Below are the code and all the weights of a small trained network. Each question names an input and a class and asks about switching units off, where a switched-off unit gives its printed mean instead of its output.

import numpy as np


def w(rows, s, z=0):
    codes = np.array(rows[::2]) - 128.0
    scale = np.full(codes.shape[1], s)
    scale[-1] = z or s
    return codes * scale


def norm(h):
    return h / np.sqrt((h * h).mean(-1, keepdims=True) + 1e-5)


def f(y):
    return np.maximum(y, 0)


def log_softmax(a):
    a = a - a.max(-1, keepdims=True)
    return a - np.log(np.exp(a).sum(-1, keepdims=True))


def net(x, mask):
    res = np.array(x, float).reshape(1, 8) / 4 @ E
    u = 0
    for l in range(2):
        y = f(norm(res) @ A[l][:, :-1].T + A[l][:, -1])
        res = res + np.where(mask[u : u + 6], y, B[l][:, -1]) @ B[l][:, :-1]
        u += 6
    return log_softmax(norm(res)[-1] @ U[:, :-1].T + U[:, -1])


A, B = {}, {}
E = w([
[120,251,222,106,204,64,74,91,69,136],'x0',
[146,122,133,120,152,140,115,125,142,134],'x1',
[96,132,119,149,117,108,125,114,145,105],'x2',
[47,131,138,169,141,203,122,52,66,175],'x3',
[110,113,136,132,116,115,124,133,108,110],'x4',
[131,124,131,150,123,127,106,139,113,123],'x5',
[133,147,128,124,126,148,120,152,125,124],'x6',
[106,114,135,129,143,118,119,132,131,121],'x7',
],0.014)
A[0] = w([
[137,104,102,143,84,176,200,92,100,176,25],'L0N0',
[95,104,123,169,129,190,98,151,144,116,77],'L0N1',
[95,193,161,137,155,117,119,76,74,166,2],'L0N2',
[121,133,143,164,113,135,123,87,106,126,32],'L0N3',
[45,131,132,167,137,250,121,43,76,165,166],'L0N4',
[86,59,112,183,115,220,130,121,150,132,40],'L0N5',
],0.019,0.0027)
B[0] = w([
[104,92,55,57,121,62,87,99,168,74,189],'L0N0',
[111,63,93,90,150,78,143,115,170,95,170],'L0N1',
[115,185,178,165,245,109,108,148,156,92,223],'L0N2',
[136,131,156,134,150,159,133,186,108,93,155],'L0N3',
[41,150,99,147,114,222,141,78,20,247,254],'L0N4',
[174,116,74,33,38,79,66,95,101,89,219],'L0N5',
],0.011,0.02)
A[1] = w([
[157,55,85,86,70,101,92,93,165,63,62],'L1N0',
[174,128,134,124,152,60,118,169,197,53,170],'L1N1',
[102,71,38,81,114,137,125,146,134,123,254],'L1N2',
[106,30,74,131,27,226,147,96,130,166,45],'L1N3',
[160,4,109,216,90,202,204,219,235,95,171],'L1N4',
[87,144,114,169,86,145,187,60,122,165,110],'L1N5',
],0.021,0.004)
B[1] = w([
[100,175,191,167,212,175,121,148,109,145,251],'L1N0',
[179,129,140,84,70,40,143,164,120,137,232],'L1N1',
[117,94,130,182,66,178,189,119,155,153,236],'L1N2',
[187,117,66,84,116,58,87,118,136,87,208],'L1N3',
[88,92,174,233,139,254,159,117,181,105,186],'L1N4',
[154,115,153,124,171,129,133,152,206,75,159],'L1N5',
],0.021,0.026)
U = w([
[165,86,170,179,89,155,178,148,165,135,248],'0',
[188,157,155,62,120,2,120,150,101,141,118],'1',
[128,51,3,90,80,154,103,45,125,124,21],'2',
[79,171,131,120,220,134,95,76,73,158,120],'3',
],0.015,0.0016)

Each question gives the input, the list of numbers given to net, and the class t.
The units are the neurons (one row each of A and B). Each row of codes is followed by its name. A weight is (code - 128) times the scale printed after its matrix; where a second scale follows, it is the last column's (A, B and U).
mask holds one flag per neuron, layer by layer. A switched-off neuron (its flag False) gives its mean, the last column of its row in B, instead of its output. The means were averaged over made-up inputs and are rounded, as every weight is.
A unit's drop is (log p(t) with every unit on - log p(t) with that unit switched off) / (log p(t) with every unit on - log p(t) with every unit switched off).
most important unit: the unit with the biggest drop
top k neurons: the k neurons with the biggest drops, biggest first
k most important neurons of layer l: the k neurons of layer l with the biggest drops, biggest first
drop of u: that unit's drop, to one decimal
input [1,8,-2,2,-5,-4,-1,-6], class 3: most important unit	L1N1
input [1,6,8,-6,4,-7,8,0], class 1: top 4 neurons	(L1N1, L0N4, L0N1, L1N2)
input [-8,-2,0,1,1,0,5,3], class 2: 2 most important neurons of layer 0	(L0N5, L0N2)
input [1,-2,4,0,-3,3,-6,5], class 1: top 2 neurons	(L0N4, L1N2)
input [3,-8,-3,0,-7,-3,1,-1], class 1: top 2 neurons	(L0N4, L1N0)
input [1,8,2,4,-5,-5,3,-6], class 3: top 2 neurons	(L0N2, L1N2)
input [4,-7,2,2,8,0,-7,-4], class 3: top 2 neurons	(L1N1, L1N2)
input [1,-4,3,5,-3,-6,-4,-4], class 3: drop of L1N2	0.1
input [3,0,-2,1,-2,0,-7,7], class 3: drop of L1N1	0.4
input [1,-7,4,4,4,3,2,-3], class 3: drop of L0N2	1.5
input [-1,6,-2,6,-8,-8,-2,7], class 2: drop of L0N4	0.1
